(in the rows, 128 means zero)
Rows with their classes:
[ 91 169 169 148 112 156 139 133 109  63 125 106 129 127 148 136 136 143
 125 126 160 141 121 121 128 153 132 107 150 133 146 132 139 142 143] : F
[ 68 101 124 135 132 159 130 130 136 101 109 131 144 127 145 145 121 101
 111 130 135 146 132 132 117 160 137 133 129  80 106 139 136 137 145] : F
[101 186 169 143  98 157 112 139 127  73 120 133 123 114 139 141 151 129
 130 141 148 150 135 130 137 179 143 113 155  73 154 126 132 174 169] : F
[113 158 131 158 120 129 135 130 138  91 127 116 134 132 135 140 146 133
 117 123 133 138 133 114 127 166 106 125 134  49 120 134 130 153 153] : S
[ 98 152 182 146 109 126 116 145 135  84 110 120 108 127 131 142 139 116
 132 107 165 172 122 104 130 123 161  69 156 152 151 107 156 161 146] : F
[121 147 126 138 112 117 113 128 133  81 111 135 123 132 149 134 118 164
 132 138 134 126 122 105 113 152 137 103 141  99 125 129 129 143 153] : S
[121 147 139 119 116  99 119 120 139  90 125 156 128 147 131 126 139 129
 128 129 150 126 113 130 138 141 143 108 153 104 127 131 135 145 150] : F
[101 158 156 135 121 148 116 121 130  72 118 125 126 147 140 137 150 127
 114 128 126 132 119 109 135 143 142  99 167  86 140 117 140 118 132] : Y
[117 150 120 144 112 103 131 126 133  98 142 145 132 154 130 131 147 124
 126 124 142 117 118 124 143 149 142 117 151  70 140 125 137 138 134] : Y
[113 144 172 122 112 129 127 132 130  80 121 135 130 142 129 127 144 123
 102 137 156 149 121 108 129 112 157  89 160 138 133 119 155 138  92] : S
[ 92 166 137 188  99 124 119 146 135  64 118 124 130 117 142 143 144 123
 117 138 146 153 130 124 139 181 143 104 137  25 155 126 143 158 165] : F
[123 142 139 146  83 146 124 146 125  93 119 121 128 126 137 139 148 129
 127 136 124  84 118 126 129 155 131 122 150  94 164 126 137 129 134] : S
[ 93 189 150 172  99 134 112 134 141  59 122 137 147 131 141 146 162 136
 126 123 133 124 129 104 121 174 139 116 172   4 130 131 141 146 155] : Y
[117 159 175 155 128 146 124 108 134  87 130 134 116 113 139 145 146 128
 148 127 129 136 115 105 130 134 145 112 155 104 104 138 146 141 134] : Y
[103 144 166 140 111  79 122 128 137 107 112 136 117 147 113 134 137 129
 130 134 135 168 111  92 135 132 162  91 164 116 139 107 143 139 152] : S
[ 92 172 186 147 113 125 113 115 141  68 110 115 108 146 103 144 148 116
 141 135 147 149 134 103 142 131 154  87 167 109 148 113 156 147 130] : Y
[111 156 159 150 112 156 113 136 123  97 130 124 126 113 137 130 146 146
 125 142 134 131 132 131 135 160 134 106 132  88 148 126 132 168 159] : F
[112 179 175 147 100 150  73 141 138  72 123 122 140 134 153 139 144 135
 108 134 132 118 128 119 142 175 142 126 152  25 128 128 152 136 157] : F
[116 161 141 144 112 145 129 168 127  87 104 129 126 102 134 124 138 125
 105 128 123 125 122 125 127 161 146 128 141  93 126 132 153 152 170] : F
[106 148 115 136 109 162 122 144 114  72  94 131 141 111 157 139 134 140
 106 140 134 145 121 146 126 143 128 138 140  80 127 149 139 133 157] : S
[108 165 131 145 112 131 121 148 125  78 126 132 141 145 127 135 144 130
 115 119 126 135 119 110 132 147 140  92 135  50 124 125 131 144 125] : Y
[137 144 161 146 106 100 179 139 125 104 120 135 125 137 108 119 144 134
 122 131 145 145 124 127 138 115 157 109 179 129 162 107 154 169 148] : F

Rows with their classes:
[128 131 136 137 127 132 125 132 126 133 121 126 127 116 131 127 121 128
 118 119 125 127 137 128 128 140 116 124 130 130 124  98 126 128 131] : T
[132 142 133 127 140 126 117 132 126 133 129 126 124 127 131 127 126 123
 120 127 128 129 122 113 130 137 139 114 130 110 131 115 127 113 112] : V
[134 146 115 119 137 130 120 134 124 130 138 138 131 137 123 116 131 130
 145 130 126 121 114 137 132 124 148 115 134 126 139 110 122 115 130] : U
[138 122 125 130 136 127 121 130 123 137 127 119 130 121 136 124 127 133
 124 117 126 127 135 135 131 151 118 121 130 125 127 103 124 117 135] : T
[128 133 121 125 148 120 125 129 125 127 136 107 118 130 128 132 132 121
 133 140 138 133 113 116 131 135 151 105 125 109 130 135 123 103 123] : M
[129 143 144 131 127 133 128 132 126 127 118 138 124 123 133 131 118 126
 107 119 125 131 132 116 131 136 121 120 132 126 125 120 130 136 128] : V
[129 126 157 133 113 138 136 124 121 125 111 142 126 119 132 132 126 131
 106 113 117 131 140 121 111 129 112 136 128 131 121 138 137 164 132] : V
[130 134 141 126 129 120 126 131 125 134 117 130 121 127 132 133 126 123
 112 117 120 135 129 110 127 141 127 117 125 115 126 129 133 136 124] : V
[137 130 108 127 151 128 117 134 125 137 140 101 119 126 127 121 128 128
 148 131 131 128 126 138 130 129 145 116 131 130 148  91 117  94 137] : U
[133 122 148 128 116 125 138 120 116 130 108 133 121 122 131 135 132 134
 121 113 125 134 142 124 114 131 114 140 128 129 125 138 141 156 139] : P
[129 142 104 125 156 125 120 130 133 118 143 126 130 125 115 123 133 121
 150 144 138 119 107 135 135 119 162 119 143 126 139 119 116  96 139] : C
[130 147 132 128 142 129 116 137 129 132 128 126 122 125 132 124 124 121
 112 125 130 129 120 113 134 138 139 111 136 114 127 108 123 111 119] : V
[131 145 134 127 137 128 122 134 125 130 130 128 126 127 130 128 126 131
 114 122 130 129 122 111 130 134 137 115 128 116 131 115 125 122 122] : V
[137 130 125 130 138 128 121 130 120 138 133 117 126 124 134 124 124 126
 123 120 123 126 129 127 131 147 127 119 129 115 131 110 127 109 124] : T
[126 136 115 120 142 122 125 128 131 117 145 110 124 134 125 133 132 122
 141 147 143 132 111 118 129 102 155 121 128 118 132 136 119 110 122] : M
[127 136 135 129 125 131 125 131 127 132 122 128 125 128 134 130 125 124
 113 121 125 129 133 121 124 134 124 123 125 127 125 120 130 135 125] : V
[128 145 127 131 144 125 125 129 130 114 127 141 129 123 120 124 127 121
 132 140 134 122 106 119 140 124 156 121 143 124 127 130 124 120 132] : C
[123 134 124 120 192 122 125 131 131 131 141 120 122 133 125 132 134 123
 137 138 138 130 120 119 130 114 152 121 127 115 134 125 127 108 116] : M
[131 149 134 127 144 132 114 142 124 133 132 133 121 130 130 127 122 121
 113 122 129 128 122 110 134 135 146 111 131 113 131 104 115 112 121] : V
[131 132 141 130 129 129 127 140 125 130 118 131 124 125 124 138 130 127
 112 119 125 134 132 117 125 143 124 123 126 119 126 121 131 133 125] : V
[134 134 122 132 155 120 119 129 124 127 129 115 121 120 130 129 129 125
 132 125 135 125 119 122 130 140 149 116 138 112 136 110 125 101 131] : P
[130 136 141 137 125 126 128 130 122 131 119 128 127 120 133 127 122 128
 119 117 128 127 135 121 125 120 124 129 139 135 126 113 126 141 142] : B
[127 143 142 120 145 121 128 129 123 120 125 117 122 126 132 125 131 119
 138 137 139 125 119 118 121 114 148 124 148 122 135 122 120 122 146] : C
[137 144 141 127 139 128 123 134 123 134 122 129 123 125 136 129 124 125
 112 118 126 130 121 109 129 145 137 111 128 111 129 113 129 118 124] : V
[125 121 113 122 140 122 122 132 132 129 141 104 115 128 126 127 130 124
 136 142 140 128 122 123 127 121 143 122 124 113 131 130 118 103 119] : M
[135 132 134 135 140 126 119 132 122 131 126 123 126 117 137 121 128 125
 118 116 125 132 128 123 130 149 121 117 138 117 124 108 132 115 129] : T
[129 136 138 134 128 125 127 132 125 127 121 124 120 116 129 133 119 123
 121 124 130 133 134 118 125 119 120 128 137 133 130 116 124 136 136] : B
[130 130 123 122 151 121 125 126 125 127 131 120 118 128 126 131 137 122
 131 133 134 130 116 116 126 133 148 121 131 112 133 132 131 101 127] : M
[132 135 122 134 153 122 117 127 133 123 129 132 129 124 127 117 130 124
 135 138 136 122 110 126 134 141 154 113 146 115 132 116 117  99 134] : C
[135 143 115 133 147 127 118 135 124 128 138 128 134 124 123 113 126 127
 143 128 132 117 117 142 129 122 144 116 146 133 135  86 116 111 143] : C
[126 135 117 136 151 123 121 134 136 116 133 125 136 116 123 117 125 123
 137 142 138 116 110 131 139 124 147 118 150 130 132 113 118  92 141] : C
[140 137 129 134 145 128 121 136 123 140 125 127 129 122 134 124 123 131
 119 119 128 126 122 133 139 148 130 112 135 114 130  95 124 108 126] : T
[131 140 122 123 153 117 119 132 124 125 129 108 118 119 129 131 134 124
 134 133 143 129 116 115 126 122 148 119 142 117 138 112 120 107 138] : R
[131 136 112 112 136 125 117 131 122 132 143 117 124 138 119 125 142 128
 154 138 136 131 116 137 128 108 153 121 132 135 143 121 116 114 133] : U
[138 129 126 134 135 127 118 132 128 138 111 112 134 119 134 123 124 131
 121 118 128 129 135 136 131 148 121 118 133 121 128  98 128 113 129] : T
[132 143 128 130 135 130 115 137 130 130 133 116 127 117 130 129 119 121
 120 130 132 124 128 120 132 118 136 122 146 129 129 104 108 111 128] : B
[122 134 137 125 122 129 131 130 127 119 118 129 119 129 124 136 125 123
 123 134 132 133 126 113 120 106 131 136 133 132 131 143 128 146 131] : M
[140 134 125 137 139 122 123 131 131 125 127 123 131 117 131 122 118 124
 126 129 135 121 122 133 133 134 127 122 145 132 125 113 124 110 134] : C
[130 126 118 130 153 116 117 130 128 127 135 105 121 133 130 130 136 130
 134 137 137 129 117 124 129 140 146 117 132 111 132 124 124  96 127] : R
[123 129 116 133 143 123 126 130 138 116 131 119 132 120 127 121 122 123
 134 150 137 118 109 128 140 124 144 127 143 128 127 132 117 107 133] : C
[127 145 120 118 147 122 119 137 130 130 135 109 117 131 121 132 130 124
 136 135 137 130 124 113 129 111 153 116 133 118 136 118 116 108 126] : R
[131 129 127 122 146 119 123 123 123 131 127 108 115 126 129 137 136 130
 136 130 137 131 119 119 123 131 142 126 131 115 131 132 128 111 130] : P
[130 146 128 129 143 128 122 137 107 129 130 128 123 123 124 129 122 123
 122 121 131 126 124 117 131 120 143 115 139 116 133 102 118 134 128] : B
[132 121 137 147 133 128 126 133 129 132 117 121 133 116 134 126 124 127
 117 122 127 124 133 131 135 151 117 123 135 124 126 115 128 118 127] : T
[132 128 128 130 142 122 126 124 118 128 124 113 126 117 129 127 129 128
 138 133 136 126 126 125 123 126 137 136 141 130 132 126 123 118 141] : C

Rows with their classes:
[126 127 123 126 127 125 124 131 122 132 117 130 125 138 134 137 131 120
 144 122 125 125 134 143 131 127 121 128 131 134 128 126 120 123 134] : K
[129 118 126 132 132 116 133 136 140 128 133 134 116 115 127 125 129 136
 126 131 121 123 127 114 129 121 134 124 130 126 125 142 132 125 131] : D
[134 125 115 127 132 119 118 118 122 123 112 133 118 140 141 151 131 133
 136 120 126 127 132 136 124 121 129 125 124 127 121 124 138 116 131] : K
[137 148 106 131 134 128 132 127 127 130 129 127 134 115 140 127 119 111
 119 132 122 131 123 112 130 141 128 133 129 135 122 102 114 120 140] : J
[124 122 126 123 125 115 126 121 142 130 123 135 125 113 121 123 129 143
 130 126 127 133 132 126 120 116 128 123 128 120 133 135 131 130 127] : D
[127 133 129 128 129 128 137 133 122 127 127 125 128 136 135 131 127 119
 132 134 128 125 131 130 136 132 125 136 129 139 132 131 123 133 125] : L
[124 134 133 134 128 128 128 126 118 130 134 133 123 139 137 118 124 124
 129 125 124 132 128 132 133 128 125 127 128 144 125 127 128 131 126] : L
[131 128 116 131 134 120 139 147 133 122 125 124 121 117 123 138 126 121
 133 135 115 115 124 106 136 131 127 130 125 134 124 137 117 125 142] : D
[127 116 135 123 113 128 140 139 151 135 154 127 121 118 108 112 135 147
 135 130 133 122 136 120 123 126 124 124 129 136 128 140 128 145 115] : Q
[131 135 116 134 129 126 123 121 125 130 141 126 124 112 134 124 122 123
 121 132 134 140 132 125 129 132 123 128 130 137 127 116 128 127 133] : J
[131 136 118 129 138 127 124 126 108 125 115 122 121 144 141 137 115 109
 128 129 116 123 132 141 141 137 120 128 131 147 130 120 121 124 132] : L
[128 118 122 126 135 126 132 144 130 126 128 132 124 111 125 133 128 126
 124 138 119 112 125 113 136 127 128 123 127 127 127 144 117 134 132] : D
[129 114 131 124 121 130 142 155 141 131 131 121 121 126 106 119 136 130
 143 129 125 108 128 118 137 132 119 122 134 134 123 144 108 146 145] : Q
[126 132 131 127 136 131 133 137 122 126 140 129 119 137 134 125 118 120
 122 131 119 136 132 123 132 131 122 125 119 142 126 125 129 130 126] : L
[126 129 123 128 125 133 130 131 131 126 137 139 134 126 127 121 127 126
 132 127 131 130 126 127 129 131 125 127 129 129 127 121 120 123 132] : J
[129 119 124 126 150 123 135 141 143 134 123 124 130 110 126 132 127 127
 119 135 118 123 127 114 138 123 130 137 126 119 128 148 130 130 125] : D
[126 129 135 125 130 129 121 127 114 124 133 128 125 152 137 123 124 126
 127 126 131 140 130 141 130 126 121 124 130 140 130 123 135 126 119] : L
[126 118 135 123 128 124 130 135 138 127 130 133 119 121 120 130 129 144
 125 124 125 112 128 120 125 117 132 126 129 116 119 135 133 127 133] : D
[124 135 146 126 120 132 126 119 115 126 136 124 133 146 133 121 125 122
 136 121 127 142 136 152 129 133 120 123 132 141 132 122 130 135 117] : L
[127 121 126 128 132 124 131 145 132 126 133 121 120 120 113 131 128 125
 135 130 125 115 122 114 130 125 125 126 122 131 124 139 118 132 135] : W
[125 130 132 127 125 126 117 118 131 134 136 140 123 137 133 123 127 128
 134 122 133 146 139 139 118 122 126 124 127 138 134 131 132 127 122] : L
[127 122 115 127 132 123 127 130 125 128 118 126 110 131 133 138 127 124
 132 129 120 121 127 133 129 124 121 127 125 135 130 134 126 129 131] : K
[130 135 121 133 135 133 134 131 122 128 135 127 131 130 123 122 124 122
 126 131 133 123 128 119 132 136 130 130 124 130 124 119 119 126 130] : J
[130 125 114 125 129 121 125 128 123 133 114 124 113 140 141 145 132 126
 155 130 124 111 132 140 127 128 123 127 130 135 130 128 119 123 134] : K
[124 131 134 127 123 130 133 133 135 130 146 122 119 121 124 113 118 125
 120 133 123 137 137 124 129 130 119 124 132 142 130 133 128 139 123] : X
[123 118 145 111 119 128 118 107 162 142 146 147 128  92 111 100 144 163
 122 112 131 150 136 132 105 108 134 118 127 105 128 120 148 137 131] : Q
[133 121 125 127 128 126 124 131 122 117 123 128 114 148 127 133 131 129
 142 127 125 128 129 136 128 121 125 123 128 133 125 124 128 126 129] : K
[132 117 118 126 135 123 137 153 136 125 124 122 114 122 121 135 118 128
 119 142 114 105 120 107 137 129 134 127 125 131 124 146 124 135 141] : D
[130 123 124 124 132 123 125 138 111 129 133 128 106 144 135 133 123 123
 132 129 123 133 130 136 135 126 122 124 130 144 119 127 130 135 135] : K
[131 125 121 124 130 126 123 137 144 128 124 130 125 102 122 116 131 133
 121 128 116 124 124 118 128 121 130 124 129 127 123 130 124 129 130] : D
[124 131 141 126 124 130 123 115 116 126 137 131 123 149 132 121 128 127
 130 123 133 141 124 136 125 128 126 118 129 134 127 118 134 131 126] : L

Rows with their classes:
[122 106 133 111 129 135 118 125 123 121 127 143 118 127 141 146 134 134
 143 112 144  97 102 126 133 108 131 134 135 125 122 121 121 139 131] : N
[132 124 134 125 131 131 120 120 148 115 127 136 113 124 119 129 113 118
 126 131 119 139 118 128 131 132 132 133 121 125 127 150 124 139 122] : G
[119 122 127 104 128 127 113 132 135 123 140 132 143 143 131 130 140 144
 125 128 133 110 125 132 142 127 130 118 123 128 123 133 137 123 136] : N
[127 107 135  93 138 122 101 132  96 129 143 133 117 129 125 141 121 117
 145 102 126 100 116 135 132 110 135 140 146 137 130 132 131 134 130] : G
[127 129 129 124 129 118 124 120 140 127 136 141 139 105 124 126 110 113
 134 134 120 131 128 141 145 137 128 133 124 144 132 144 126 127 120] : G
[122 132 125 105 131 121 108 122 133 120 135 148 134 113 125 134 112 126
 125 143 129 126 129 129 139 131 131 132 198 147 125 139 133 122 123] : G
[129 116 130  91 151 122 118 124 141 125 143 145 128 133 130 139 119 105
 134 100 129 105 132 126 135 103 140 139 139 128 115 140 130 144 142] : G
[130  96 149  83 147 143 128 129 139 125 133 153 133 141 134 144 119 124
 159  71 135  82 112 133 135  97 132 147 158 145 116 129 119 157 142] : G
[119 128 143 110 139 126 109 118 156 132 137 130 127 122 134 135  99 132
 132 129 124 113 115 132 139 136 135 134 123 147 133 137 112 125 130] : G
[131 127 152 116 136 128 116 120 142 112 134 148 129 127 134 145 123 123
 136 124 124 123 130 129 134 127 134 121 125 126 125 149 116 141 131] : G
[116 111 134 126 122 122 114 122 132 126 120 126 129 111 129 140 125 140
 127 136 137 113  94 137 136 134 134 123 115 152 109 136 113 111 120] : N
[131 116 147 119 139 129 121 123 154 122 131 147 129 118 129 147  89 120
 141  99 118 117 110 143 138 128 127 133 130 139 128 154 101 132 126] : G
[138 109 141 102 141 122 125 130 139 127 136 127 131 125 107 141 123 120
 137 104 127 123 115 130 126 119 137 143 142 136 130 132 129 138 112] : G
[122 112 130  83 146 122 117 139 127 128 152 134 147 135 123 132 143 108
 127 106 129  98 131 135 133 103 135 134 144 133 125 136 154 135 137] : G
[132 122 138 109 136 120 126 127 142 127 138 145 129 124 119 137 110 122
 140 115 121 122 124 130 132 127 132 131 137 142 130 142 122 137 130] : G
[126 103 134 103 134 123 125 128 139 120 136 138 129 126 113 140 120 119
 139 107 128 116 121 136 139 114 135 135 139 133 123 143 127 139 123] : G
[127 111 133  96 140 111 115 126 141 137 137 152 130 119 118 127 117 110
 126 104 128 107 125 129 143 110 131 143 144 139 129 142 136 147 132] : G
[120 106 136 104 135 137 111 142 136 126 132 132 131 139 127 132 132 138
 146 109 137 106 104 122 134 133 135 132 137 135 129 122 126 133 133] : N
[130 129 132  77 133 112 118 129 132 135 143 126 138 109 118 127 112  87
 129 127 122 116 121 126 215 130 130 143 128 147 130 146 137 134 123] : G
[122 117 136 110 134 120 116 136 136 126 138 140 145 116 127 135 119 116
 135 112 125 111 115 130 142 123 135 133 130 141 132 142 132 128 127] : G
[117 107 140 100 139 122 126 129 141 130 137 141 136 121 133 141 115 132
 147 103 129 121 116 132 131 117 134 137 139 138 123 131 125 137 134] : G
